Below is a small trained network, with its code and all its weights. Each question gives an input and a class and asks what happens when units are switched off, that is, made to give their printed mean instead of their output.

import numpy as np


def w(rows, s, z=0):
    codes = np.array(rows[::2]) - 128.0
    scale = np.full(codes.shape[1], s)
    scale[-1] = z or s
    return codes * scale


def norm(h):
    return h / np.sqrt((h * h).mean(-1, keepdims=True) + 1e-5)


def f(y):
    return y / 2 * (1 + np.tanh(0.7978845608 * (y + 0.044715 * y**3)))


def log_softmax(a):
    a = a - a.max(-1, keepdims=True)
    return a - np.log(np.exp(a).sum(-1, keepdims=True))


def net(x, mask):
    res = np.array(x, float).reshape(1, 4) / 4 @ E
    u = 0
    for l in range(4):
        y = f(norm(res) @ A[l][:, :-1].T + A[l][:, -1])
        res = res + np.where(mask[u : u + 6], y, B[l][:, -1]) @ B[l][:, :-1]
        u += 6
    return log_softmax(norm(res)[-1] @ U[:, :-1].T + U[:, -1])


A, B = {}, {}
E = w([
[40,104,63],'x0',
[172,255,92],'x1',
[228,41,33],'x2',
[131,124,131],'x3',
],0.0061)
A[0] = w([
[195,98,248,116],'L0N1',
[170,56,104,176],'L0N2',
[167,193,44,117],'L0N3',
[71,129,216,49],'L0N4',
[31,139,48,253],'L0N5',
[223,147,209,70],'L0N6',
],0.011,0.0029)
B[0] = w([
[3,132,46,225],'L0N1',
[223,67,221,215],'L0N2',
[160,81,196,202],'L0N3',
[207,62,217,212],'L0N4',
[160,140,81,255],'L0N5',
[106,123,2,203],'L0N6',
],0.0086,0.0045)
A[1] = w([
[205,254,82,150],'L1N1',
[91,177,59,3],'L1N2',
[65,210,239,73],'L1N3',
[32,160,154,122],'L1N4',
[84,23,104,187],'L1N5',
[238,149,207,220],'L1N6',
],0.0094,0.0023)
B[1] = w([
[33,129,183,229],'L1N1',
[121,67,113,151],'L1N2',
[192,117,170,223],'L1N3',
[255,147,99,187],'L1N4',
[84,211,126,248],'L1N5',
[62,57,137,254],'L1N6',
],0.0091,0.0042)
A[2] = w([
[84,204,246,199],'L2N1',
[110,113,48,83],'L2N2',
[183,113,198,95],'L2N3',
[142,136,141,108],'L2N4',
[140,190,143,3],'L2N5',
[119,127,108,194],'L2N6',
],0.012,0.0022)
B[2] = w([
[176,44,69,253],'L2N1',
[177,101,71,166],'L2N2',
[109,2,31,199],'L2N3',
[129,100,122,126],'L2N4',
[109,47,139,126],'L2N5',
[147,131,85,144],'L2N6',
],0.0069,0.006)
A[3] = w([
[48,211,254,101],'L3N1',
[120,164,144,41],'L3N2',
[111,105,17,217],'L3N3',
[119,95,159,3],'L3N4',
[26,30,189,147],'L3N5',
[153,101,55,173],'L3N6',
],0.0096,0.0013)
B[3] = w([
[88,60,159,120],'L3N1',
[241,1,99,106],'L3N2',
[98,154,67,234],'L3N3',
[150,150,158,142],'L3N4',
[81,205,199,255],'L3N5',
[85,172,172,204],'L3N6',
],0.0078,0.0064)
U = w([
[247,58,122,188],'0',
[136,191,14,116],'1',
[108,129,109,213],'2',
[99,179,180,4],'3',
],0.013,0.003)

Each question gives the input, the list of numbers given to net, and the class t.
The units are the neurons (one row each of A and B). Each row of codes is followed by its name. A weight is (code - 128) times the scale printed after its matrix; where a second scale follows, it is the last column's (A, B and U).
mask holds one flag per neuron, layer by layer. A switched-off neuron (its flag False) gives its mean, the last column of its row in B, instead of its output. The means were averaged over made-up inputs and are rounded, as every weight is.
A unit's drop is (log p(t) with every unit on - log p(t) with that unit switched off) / (log p(t) with every unit on - log p(t) with every unit switched off).
The circuit of an input: a set's keep is (log p(t) with only the set's units on - log p(t) with every unit switched off) / (log p(t) with every unit on - log p(t) with every unit switched off). Starting from the 12 units with the biggest drops (on a tie, the unit counted first), units are removed one at a time, each time the one whose removal leaves the highest keep (on an exact tie, the one counted first), for as long as the keep stays at least 0.8.
circuit, biggest first: the units of the circuit, biggest drop first
most important unit: the unit with the biggest drop
top k neurons: the k neurons with the biggest drops, biggest first
drop of u: that unit's drop, to one decimal
input [-2,5,-7,4], class 0: circuit, biggest first	[L1N3 L2N1]
input [-8,-5,6,-8], class 1: top 4 neurons	[L0N1 L0N6 L0N4 L1N5]
input [-5,4,4,6], class 2: circuit, biggest first	[L1N1 L1N6]
input [6,-3,-5,4], class 1: top 2 neurons	[L0N2 L0N5]
input [4,5,2,2], class 3: most important unit	L0N3
input [-3,-8,0,-7], class 3: top 2 neurons	[L3N5 L0N1]
input [7,0,-7,-2], class 0: top 3 neurons	[L0N1 L0N6 L0N4]
input [-1,6,2,-2], class 3: top 2 neurons	[L1N6 L3N5]
input [0,-8,6,4], class 3: circuit, biggest first	[L2N1 L3N5 L1N5]
input [0,-8,-8,-1], class 0: circuit, biggest first	[L2N1 L1N4 L1N6]
input [3,7,2,-6], class 3: top 2 neurons	[L0N3 L3N5]
input [2,-8,7,2], class 3: top 2 neurons	[L1N4 L2N1]
input [-7,7,5,-8], class 2: top 4 neurons	[L1N1 L0N5 L0N3 L1N6]
input [-7,4,-6,2], class 1: circuit, biggest first	[L0N6]
input [7,4,-8,2], class 0: top 3 neurons	[L0N1 L0N6 L1N3]
input [7,7,8,5], class 0: top 2 neurons	[L0N3 L0N1]
input [1,8,-3,-6], class 3: top 3 neurons	[L1N1 L3N5 L0N1]
input [8,4,-8,4], class 0: drop of L1N4	0.4
input [-7,-4,-5,-3], class 1: drop of L1N6	0.0
input [-2,-5,-7,-7], class 0: most important unit	L2N1
input [-8,2,6,-5], class 1: drop of L0N6	1.3
